Here is a tiny trained network, its code and every weight. The questions are about switching its units off for an input and a class, where a switched-off unit gives its printed mean instead of its output.

import numpy as np


def w(rows, s, z=0):
    codes = np.array(rows[::2]) - 128.0
    scale = np.full(codes.shape[1], s)
    scale[-1] = z or s
    return codes * scale


def f(y):
    return y / 2 * (1 + np.tanh(0.7978845608 * (y + 0.044715 * y**3)))


def log_softmax(a):
    a = a - a.max(-1, keepdims=True)
    return a - np.log(np.exp(a).sum(-1, keepdims=True))


def net(x, mask):
    res = np.array(x, float).reshape(1, 4) / 4 @ E
    y = f(res @ A[0][:, :-1].T + A[0][:, -1])
    res = res + np.where(mask, y, B[0][:, -1]) @ B[0][:, :-1]
    return log_softmax(res[-1] @ U[:, :-1].T + U[:, -1])


A, B = {}, {}
E = w([
[90,45,164,172,247,190],'x0',
[142,1,87,227,46,103],'x1',
[191,60,184,105,156,44],'x2',
[37,98,61,69,194,75],'x3',
],0.0094)
A[0] = w([
[118,105,114,188,105,101,84],'N1',
[123,98,154,168,75,117,109],'N2',
[174,106,223,130,131,85,113],'N3',
[142,57,92,130,126,111,112],'N4',
[189,138,199,164,105,189,149],'N5',
[122,94,98,162,104,123,127],'N6',
[20,125,17,117,157,70,255],'N7',
[121,112,91,221,127,105,121],'N8',
[128,164,169,104,136,120,72],'N9',
[167,143,199,50,194,164,130],'N10',
[122,64,192,164,217,216,87],'N11',
[141,160,90,102,74,87,111],'N12',
[130,204,91,134,172,172,144],'N13',
[141,190,152,215,106,173,103],'N14',
[154,174,139,124,72,64,111],'N15',
[180,113,171,124,179,12,96],'N16',
[163,121,165,143,143,47,62],'N17',
[71,144,55,187,89,182,116],'N18',
],0.012,0.005)
B[0] = w([
[193,159,136,39,130,86,173],'N1',
[119,203,96,103,81,88,187],'N2',
[74,178,186,150,98,158,206],'N3',
[90,235,124,62,7,91,177],'N4',
[1,129,47,202,156,33,219],'N5',
[225,184,139,85,177,65,174],'N6',
[63,167,140,240,115,91,246],'N7',
[202,183,95,62,76,104,186],'N8',
[144,153,91,33,97,38,157],'N9',
[144,234,67,81,91,81,233],'N10',
[73,66,39,13,60,169,247],'N11',
[36,44,47,47,92,244,195],'N12',
[239,186,125,123,116,145,192],'N13',
[13,197,188,176,192,111,191],'N14',
[53,28,49,98,73,127,208],'N15',
[161,144,230,248,26,225,214],'N16',
[188,92,202,133,17,200,173],'N17',
[196,202,202,109,54,217,196],'N18',
],0.0064,0.012)
U = w([
[73,37,40,44,88,177,107],'0',
[211,191,116,64,106,15,107],'1',
[149,162,203,173,91,211,198],'2',
[31,138,130,209,125,8,76],'3',
[138,122,108,180,132,100,254],'4',
[159,71,181,115,180,115,31],'5',
[206,33,144,156,182,134,31],'6',
],0.012,0.0067)

Each question gives the input, the list of numbers given to net, and the class t.
The units are the neurons (one row each of A and B). Each row of codes is followed by its name. A weight is (code - 128) times the scale printed after its matrix; where a second scale follows, it is the last column's (A, B and U).
mask holds one flag per neuron, in row order. A switched-off neuron (its flag False) gives its mean, the last column of its row in B, instead of its output. The means were averaged over made-up inputs and are rounded, as every weight is.
A unit's drop is (log p(t) with every unit on - log p(t) with that unit switched off) / (log p(t) with every unit on - log p(t) with every unit switched off).
The circuit of an input: a set's keep is (log p(t) with only the set's units on - log p(t) with every unit switched off) / (log p(t) with every unit on - log p(t) with every unit switched off). Starting from the 12 units with the biggest drops (on a tie, the unit counted first), units are removed one at a time, each time the one whose removal leaves the highest keep (on an exact tie, the one counted first), for as long as the keep stays at least 0.8.
circuit, biggest first: the units of the circuit, biggest drop first
most important unit: the unit with the biggest drop
top k neurons: the k neurons with the biggest drops, biggest first
drop of u: that unit's drop, to one decimal
input [5,-8,-4,-8], class 1: most important unit	N13
input [5,5,6,1], class 2: top 3 neurons	(N16 N15 N12)
input [6,0,-5,-6], class 0: top 2 neurons	(N11 N7)
input [4,5,6,6], class 2: top 3 neurons	(N16 N5 N17)
input [0,2,-2,3], class 4: top 4 neurons	(N5 N14 N16 N3)
input [0,-4,6,5], class 2: top 2 neurons	(N16 N5)
input [0,6,3,7], class 3: top 3 neurons	(N7 N10 N13)
input [5,-4,1,8], class 3: top 2 neurons	(N7 N12)
input [4,-6,-7,7], class 2: top 3 neurons	(N13 N5 N18)
input [5,-5,-2,-6], class 3: top 2 neurons	(N5 N14)
input [-4,-4,4,0], class 0: circuit, biggest first	(N15 N12)
input [-2,0,-2,3], class 4: top 2 neurons	(N5 N11)
input [3,-1,-2,3], class 4: top 4 neurons	(N12 N5 N15 N7)
input [3,4,2,-5], class 3: circuit, biggest first	(N5)
input [-5,-5,-1,1], class 0: drop of N2	0.1
input [2,7,0,3], class 1: drop of N2	0.0
input [-2,-5,4,6], class 3: drop of N8	0.2
